Below is a small trained network, with its code and all its weights. Each question gives an input and a class and asks what happens when units are switched off, that is, made to give their printed mean instead of their output.

import numpy as np


def w(rows, s, z=0):
    codes = np.array(rows[::2]) - 128.0
    scale = np.full(codes.shape[1], s)
    scale[-1] = z or s
    return codes * scale


def f(y):
    return y / 2 * (1 + np.tanh(0.7978845608 * (y + 0.044715 * y**3)))


def log_softmax(a):
    a = a - a.max(-1, keepdims=True)
    return a - np.log(np.exp(a).sum(-1, keepdims=True))


def net(x, mask):
    res = np.array(x, float).reshape(1, 6) / 4 @ E
    y = f(res @ A[0][:, :-1].T + A[0][:, -1])
    res = res + np.where(mask, y, B[0][:, -1]) @ B[0][:, :-1]
    return log_softmax(res[-1] @ U[:, :-1].T + U[:, -1])


A, B = {}, {}
E = w([
[153,199,38,205,59,22,90,17,186],'x0',
[220,89,72,197,251,117,224,133,123],'x1',
[124,133,124,131,134,124,131,130,120],'x2',
[129,128,133,124,124,119,132,122,123],'x3',
[218,94,1,21,160,138,30,129,79],'x4',
[218,209,137,119,43,223,201,83,51],'x5',
],0.0052)
A[0] = w([
[76,61,107,158,175,45,62,136,201,245],'n1',
[70,45,129,135,182,58,74,178,185,75],'n2',
[58,167,227,199,97,135,208,129,149,251],'n3',
[203,198,131,116,77,194,184,82,58,105],'n4',
[66,45,124,136,179,59,73,178,188,103],'n5',
[103,43,235,48,194,225,152,255,45,2],'n6',
[194,201,125,129,69,201,191,73,60,159],'n7',
[42,156,177,57,42,146,22,133,129,34],'n8',
[49,165,191,42,51,126,38,124,128,43],'n9',
[192,100,52,54,140,149,42,129,82,7],'n10',
[188,102,44,30,130,130,62,138,93,53],'n11',
[180,107,45,41,140,140,51,128,73,62],'n12',
[211,58,89,194,230,107,214,142,117,112],'n13',
],0.0047,0.0003)
B[0] = w([
[122,188,126,96,150,161,70,123,62,218],'n1',
[100,199,144,84,174,192,98,138,60,206],'n2',
[88,48,174,188,141,61,164,189,209,216],'n3',
[70,189,184,100,192,155,79,176,75,191],'n4',
[100,196,132,75,169,183,79,147,55,208],'n5',
[238,143,55,231,2,32,34,17,65,254],'n6',
[70,181,171,111,183,151,60,187,65,197],'n7',
[181,97,56,71,100,186,217,88,186,207],'n8',
[183,98,64,85,110,188,214,101,178,203],'n9',
[91,68,191,177,153,45,150,198,200,203],'n10',
[79,61,192,184,144,59,134,177,189,205],'n11',
[81,57,186,187,153,60,153,177,194,206],'n12',
[180,113,58,52,111,216,222,96,174,213],'n13',
],0.0056,0.0044)
U = w([
[65,43,235,203,144,49,160,232,207,167],'0',
[195,157,57,220,60,51,38,2,67,246],'1',
[64,226,174,51,192,208,69,198,28,2],'2',
[170,87,38,42,123,222,242,85,183,70],'3',
],0.0068,0.00055)

Each question gives the input, the list of numbers given to net, and the class t.
The units are the neurons (one row each of A and B). Each row of codes is followed by its name. A weight is (code - 128) times the scale printed after its matrix; where a second scale follows, it is the last column's (A, B and U).
mask holds one flag per neuron, in row order. A switched-off neuron (its flag False) gives its mean, the last column of its row in B, instead of its output. The means were averaged over made-up inputs and are rounded, as every weight is.
A unit's drop is (log p(t) with every unit on - log p(t) with that unit switched off) / (log p(t) with every unit on - log p(t) with every unit switched off).
The circuit of an input: a set's keep is (log p(t) with only the set's units on - log p(t) with every unit switched off) / (log p(t) with every unit on - log p(t) with every unit switched off). Starting from the 12 units with the biggest drops (on a tie, the unit counted first), units are removed one at a time, each time the one whose removal leaves the highest keep (on an exact tie, the one counted first), for as long as the keep stays at least 0.8.
units of the circuit, in order: the units of the circuit, biggest drop first
top k neurons: the k neurons with the biggest drops, biggest first
drop of u: that unit's drop, to one decimal
input [-5,2,3,-6,-2,2], class 1: units of the circuit, in order	n6
input [0,-6,-8,7,-5,-4], class 3: units of the circuit, in order	n8, n9
input [-1,1,6,-2,5,-7], class 2: top 4 neurons	n5, n2, n1, n3
input [3,0,-8,-5,2,5], class 2: units of the circuit, in order	n6, n7
input [4,6,4,-3,2,7], class 2: units of the circuit, in order	n7, n4
input [-1,-5,6,-5,-2,-4], class 3: top 2 neurons	n8, n9
input [1,-7,-4,-2,-4,-6], class 3: top 2 neurons	n8, n9
input [5,-2,5,6,5,-7], class 2: units of the circuit, in order	n6, n5
input [6,-8,7,-6,7,-2], class 3: top 4 neurons	n8, n9, n6, n3
input [7,8,6,-3,4,8], class 2: units of the circuit, in order	n7, n4
input [6,-8,7,6,-5,-7], class 3: top 3 neurons	n8, n9, n6
input [6,8,-4,7,7,-4], class 3: top 2 neurons	n13, n6
input [6,8,-5,3,-5,-7], class 3: top 2 neurons	n13, n6
input [-7,-8,3,1,-2,4], class 3: units of the circuit, in order	n8
input [1,2,5,7,-4,5], class 2: units of the circuit, in order	n7, n4
input [-8,-3,-5,-4,7,7], class 1: top 2 neurons	n6, n3
input [5,0,6,1,-5,6], class 2: drop of n12	0.2
input [-8,-3,-2,-6,4,-4], class 1: drop of n6	1.0
input [3,-6,2,5,7,-6], class 0: drop of n13	0.1
input [-4,-4,-3,1,3,1], class 1: drop of n6	0.7
input [-6,-1,5,7,-3,6], class 1: top neuron	n6
